Each row is followed by its class number.
[ 18  -9 -25 -40 -69   6   0   2  60  21 -34  45  18  31  90  48 -71  46
 -26  61 -43  38 -64  51   9 -16 -66 -36  36  15  27  -1  20] : 4
[ 15  13 -12   5  43 -32   1  12  18  20  37  53  27  -4 -39 -12  23 -26
   8  -3  -9 -30  -1   3 -15   0   0  21  46 -29 -26  26 -16] : 3
[-22   2  -5  -7  20  -1  22  -7  14 -17  -9  14  36  12 -18  -4  14 -14
  23  42  27   6  -9 -40  -7  -6   2 -29   8  33  12  24  12] : 3
[  6 -11 -46  -1 -19 -22  19 -19  14 -27  -8 -18  12 -53   5  27 -34  50
  15  10  -7  23 -10  41  15  -7   0 -22 -10  -2  30   7 -12] : 0
[-10  14   7 -11 -51  25 -37  19 -20  39  -1 -28 -34  30 -42   3 -15 -23
  43 -29 -21 -43 -20 -49   9 -19  -7 -24 -41   3  64  29 -43] : 0
[ -9 -42 -26  -3  26  16   0   2   0 -10   9 -15 -16  19  -7  22  11 -20
 -26 -38  -1 -39  30 -14 -18  55 -18 -40 -10  10  15 -24   0] : 5
[ -9  -4  -7 -27  18  -9  27 -10  -4 -15 -26  39  11 -16  27  11 -18  22
   3  40  19  28  -3  41  10  13 -25  15  33 -12 -15  42  27] : 5
[ 13 -13 -11   0 -14  -2 -11  -9  56 -46 -12  -9 -28  -2  35 -10   0 -22
  22 -49 -31  18   4 -22 -54 -37   5 -26 -48  59  14  15  -7] : 5
[ 19   5 -27 -43  33  -5 -65  -2 -61 -30 -32  46   5  -2  13  11 -15 -12
  -2  25   6  35  -5  33  30 -16  -1   5  12  -3  34 -11   1] : 1
[  4 -39  -8  13  20   9  13  -7 -33  13  12   2   0 -35   9   0  21  -4
  -5  58  10 -13 -13   9  -7  19   1  17  -5 -29  16  -2 -17] : 1
[ -2  33  12  -5   0  -9 -13 -37  18 -25   6 -31  -3  24  10  18 -20 -26
  -6 -35 -15 -23 -19  20  14  -5 -17 -31  33 -11  32 -13   8] : 1
[ -5  17  31 -25 -20  15  30 -29  22 -33 -44 -55   4  -8   4 -25 -26  27
  62  -3  41  17  -9   1  10  -5   5 -21  14  56  18  50 -11] : 3
[-16 -10 -50 -46  63  11  16 -26  10 -40   4  58 -14  47  -3  -3 -33  -6
  37  37  11   3 -22   5 -40  -3   1 -18  48   6  70 -34  20] : 5
[ 11 -10 -12 -13 -17  12  23 -30  16 -12  -3 -13  11 -17  35   2 -42  37
  37  10 -20  11  -4  42  -6  10 -11   4  16  21  11   3  -5] : 4
[-31   1  -5 -32  68  32  16 -33  28   3   0 -67 -23 -16 -37   1 -22  15
 -14  -1  19  17 -50 -42  -3  35  37 -16  37  29  24  57 -14] : 2
[ -8   3 -53 -59  30  13  -7  34 -57 -56  27  27 -26  56  13   8   8 -75
  25  32   7 -46   2  -1 -56 -32   3   9 -13   0   9 -44   2] : 7
[ -2 -11 -18 -11  -7 -10  22 -21  35  12  13  13  15 -63 -21  -8  -8  33
  45 -16   0  -1 -28  26  16  15   6   4   7  -8  38  36   5] : 1
[ -3 -23 -52 -19  -1  -2  17 -15 -46 -11 -18  34  21  26  19  19 -23  29
  44  44   5 -16 -35   4  -3  71  32  -4 -26  20  52  -9   7] : 6
[-13  13 -44  -7 -16  38  31 -33  24 -21  25  82   7  78  50  18 -19  -5
  53 -16 -31  18 -28  11 -92   1  32 -31  13  36  45  19  15] : 2
[ 28 -71  -8 -43  18  70   6  -3 -26  24 -57  60  32 -38  25 -50   4  21
  24 -48  86 -39 -12  76  38  40  97  18  34  28 -44  18 -96] : 0
[  3  -2 -65 -13  27  -1 -62 -10 -27   8   6  18  -9  54   0 -57 -37   3
  13  17 -31  -6 -18  -4 -38  -4  -5  70 -14   7  10 -19   1] : 7
[-45  35 -28 -35  22  10  53 -34  40 -36  31  58  51  21  -4  -4 -14  19
  50  26  39 -19 -63   9 -16 -17  48  -7  30  11  38  30  35] : 6
[ -46   10  -36   78    8  -39   13  -27   35   44  -24  -65  -51  -35
 -113   -5  -89   13  -47   -1  -32  -84  -63  -94  -28   21   21   21
  -16  -17   81  114  -12] : 0
[-27 -15  10  -4   2 -24  -1 -11 -30 -26  -7  21  -2 -60 -59  31  58 -25
  46 -45  40  45 -11  41  56 -17  12   4   0 -51 -16 -15  -3] : 5
[  7   9  44   7   3  -7  19   1  15  46  -2  14  30 -36 -15  11  -5  28
 -16  21  -7  40   2 -25  56 -34  49 -52  19  -9  10  24 -15] : 4
[  4 -30 -51 -21 -20  22   7  13  25  -9 -12   3 -10 -35  19  23 -40  23
  -2 -16 -13   2  -1  35   1  15 -15   3  -1   4   6 -16  -8] : 0
[ -8  19   4 -27  -4  17  -8 -29  -6 -23 -27 -26  12 -32   2  14 -22  27
  32  23   4  -7 -12  29  15  -6   2   7 -24  13   5 -11 -12] : 4
[ 15   0 -22 -31 -10 -14 -15  11  11  -7  11   4  -1 -30   3  26  11  -5
  25  11 -25  -6 -35   5  -2  15 -12  10 -18   2  17 -32   3] : 1
[ -9   5  18 -38  29  71 -40  16  48 -37 -42 -16  -2 -50  31   3  -1  -9
 -38   0  20  39  -5 -23  27 -26 -19  25   2   9 -39 -28  24] : 4
[ -7  -5 -15 -53   7  58 -35  28  10  -9  -5  51 -14  43  29  -5  -8   7
 -19  23  39 -40 -13  14 -11  -9   1   4 -27 -16  16 -59  14] : 7
[ -3 -30 -19 -24   3  21  -9 -28 -14  27 -17  19   1   2  26   6 -22  26
  30  18  -4  -4 -23  39  12  36   2   3 -29  -4  23   8 -33] : 0
[  5  -9 -30   1 -22 -11  12 -10  13  17   5  12  14 -26   8   8   0  25
  17   4 -25  26 -32  10 -12  20 -11   3   0  -1  24  15  16] : 1
[-11  51 106 -13   6  47 -56 -13 -52 -28  36 -33  -6  34  89  41  36 -39
  37  30   0 -14   5 -38  24  21   2  14 -90   2   8  79  -5] : 6
[ -4   8 -26 -15 -26 -17  21   2  13 -28  36   1  20  21  -4 -42 -26   2
  75 -25 -21  -8  13 -65   2  -5  28  14 -25  42  42 -12  34] : 0
[  7 -16 -34   2   0 -15  16 -14 -11 -33 -26   7 -14 -20   0   3 -37  -4
  15  16  -9   8  10  24   0  -9  12  -3   8   6  15   6  -9] : 2
[  6  18  37 -11  26  23 -14   0  36 -61  48 -64   3   5  20 -29   8 -38
 -38  11  14 -43  17 -52  36 -80  -6 -22   9 -34  22 -63  16] : 4
[  5 -20  -7  10   8  18  -1 -29 -48  20  36 -43  22  69  13 -26  33 -51
   9  29   2 -50 -40 -30  19  15   3 -20  44 -36  17   2 -47] : 2
[ 16  47  16 -27   7  23 -27  29  -6 -22  27  28  18  11  19  35  43  -2
   6  42  24 -24 -31  15 -14 -13  -6   3   4 -15 -12  -3 -21] : 6
[-31 -40 -63 -54   3  29  28 -12 -41 -42   0  26  24  51  19 -32  20 -28
  58  -1  45 -63 -41 -16 -39  43  14  28 -14  34  14  12  21] : 5
[ -9  50  34 -44 -57  73  -4 -45 -34 -17 -23 -47  62  76  61  27   7  44
  72  85  63 -19 -41  71   5   7 -65 -44  45  34   8  21 -45] : 3
[ -7  14 -50 -20  31 -89  64 -30 -13  26  62 -33  34  46 -26   4  23  28
  27  33 -42  -6 -16   5 -49  54  -3 -31 -18  13 -11 -18  15] : 7
[ 18 -32 -28  -6  11 -16  27  -2 -11  -4  17   4   3 -35  13  14  -5  -6
  50   5 -27  23  10  11  11  29  13   7   7 -17   8   0 -11] : 3
[  2   1 -29 -30 -19  14 -25  11 -24  -5 -58  79  38  55  30 -20 -19  -1
  10  69  11  15 -16 -19  30  -2  -5   6   7  16   5 -41  28] : 2
[-15  19   8 -31 -12  11   1  21   4 -30  42  46   2  69  11 -33 -14  -5
  22  29  19  -3 -21 -49 -57  -2  -3  55  17  66  27 -21  70] : 1
[-38 -27 -44  -6 -10  26  14  -8 -21 -60 -35  17   2  41   1 -27 -24 -66
  13   3  40 -20  16   6 -13 -42 -44  -4  25  12  19  19  30] : 3
[-43   4 -74 -34  48 -45  41 -46   2 -54 -28   4  19 -49 -73 -19  -9  26
  51  47  27  41 -38  -9   5 -18  26  -5 -20  11  39   8  37] : 2
[ 15 -24 -21  37 -30 -46  -4 -10 -15  22  13   2  -3  74  -5  10 -63  30
  -9  58 -45 -83  28  -1 -52  48 -12 -11 -23  72  33 -45 -24] : 5
[-12  83   0 -39  -7 -39 -12  -9 -25 -30  15  22  -5  67   9  30 -28  -4
 -25   5 -21   5 -10  21   0 -39 -19  -9  10 -30  10  24  49] : 2
[ -8  13 -11 -46  32  39  32 -13  28 -13  20  67  59 -12  70  21  48  33
  16  81  15  47 -21  41   8 -38  31 -34 -31 -35 -17 -72  13] : 6
[ 38  64  38 -50  11 -47 -57  -3  -9 -67 -53   5   2  27  37   0 -27  41
  -7  49  15  15 -28  -9  21  27 -40  45 -15  19   6 -21  56] : 4
[-12 -14 -33 -15  -1  72  -2  -5  34  35 -14  -1  32 -39  -4   2  -3  48
  35 -22   0  59  -8 -19 -14   3  25 -45  -4  50  23  84 -31] : 3
[ -3  10 -14 -10 -29 -23  37  16   3 -19 -22  -2  33   8 -41 -36  -6 -17
  42 -58  35 -20   3 -30  55   3  44 -21  50   2  -3 -31  22] : 7
[  5 -23 -25 -48  15   8  -6  36  39 -16 -10  -1  -1   7  14 -36  -7 -23
 -10   2  13 -27   1 -44  15 -10   4 -10 -19  22  -2 -34  20] : 7
[  5  -6 -36   9   6  12  18 -18  10 -36 -11  -3  27 -35   3  -9 -27  28
   8  21   8  -4   2  17  10   5 -22  15  42 -25  15 -18  20] : 4
[ -1 -20   0 -12   5  17  -3 -22 -14  33   8  23  -2  -3  49  29 -14  10
   8   8 -33  32  -8  65  29  15   7   0 -14 -32  -7  -7 -20] : 6
[-25 -24 -12 -23  25  22  13 -15 -11 -22  53  24 -21  47 -22 -15 -11  -8
  47 -31  25 -51   1 -21 -41  28  27   2   0  25  66  20  10] : 5
[  18  -40   12  -13  -43   46   -5  -11   25   26   31   -4   49   15
   26  -57   16   44   18   16   78 -102  -54   23   44   -7  -12  -20
   45  -25   48   77  -56] : 5
[ 25  20  51  -9 -22  83  -6  12 -23  -2  25 -36  32 -20  46 -13  69   3
  16  -5  39   9  19  13  10 -29   7 -19  24 -12 -28 -11 -41] : 1
[  9   7 -16 -22 -11  32   0  31  56 -43 -30  -3 -19 -44 -25 -11 -45  -2
 -12 -36  19 -41 -29 -43 -20 -48  67   3  14  53  20  -7 -12] : 4
[ -18   18   14   -7   51   80  -43  -21  -26   33   22   33   -8   11
   87   47    9   19  -28   53  -51  -13   22   -1  -56   67   17   43
 -114  -16  -29   35   -3] : 2
[-41 -18 -76  -1  -4  -7  59 -26  13 -29  25   1  13 -28 -19   9 -15 -13
  56   0   5  14 -45  33 -47 -37  25 -12  25  16  19  68  -9] : 7
[ 30 -17 -23 -16  20 -22  -2   9 -18   4  -9   7   0 -23 -14 -14 -19 -10
  14  -6  -7 -38  18  20  25   8  16   8  11 -22   1  -2 -33] : 3
[  5  -4  21 -40  41  29  41 -16  40   0  50   3  13 -28  16  -3  44  41
  23  27  34 -31 -47 -11   7  35   7 -12  -5 -73  44  -9  17] : 4
[ 18  25  14  -3  17 -26 -15   6  53  18  28 -10  22  -4 -20  33  13  41
 -13   1 -18  16 -15 -57  30  29  -4 -64  23  -7  44   1   8] : 5
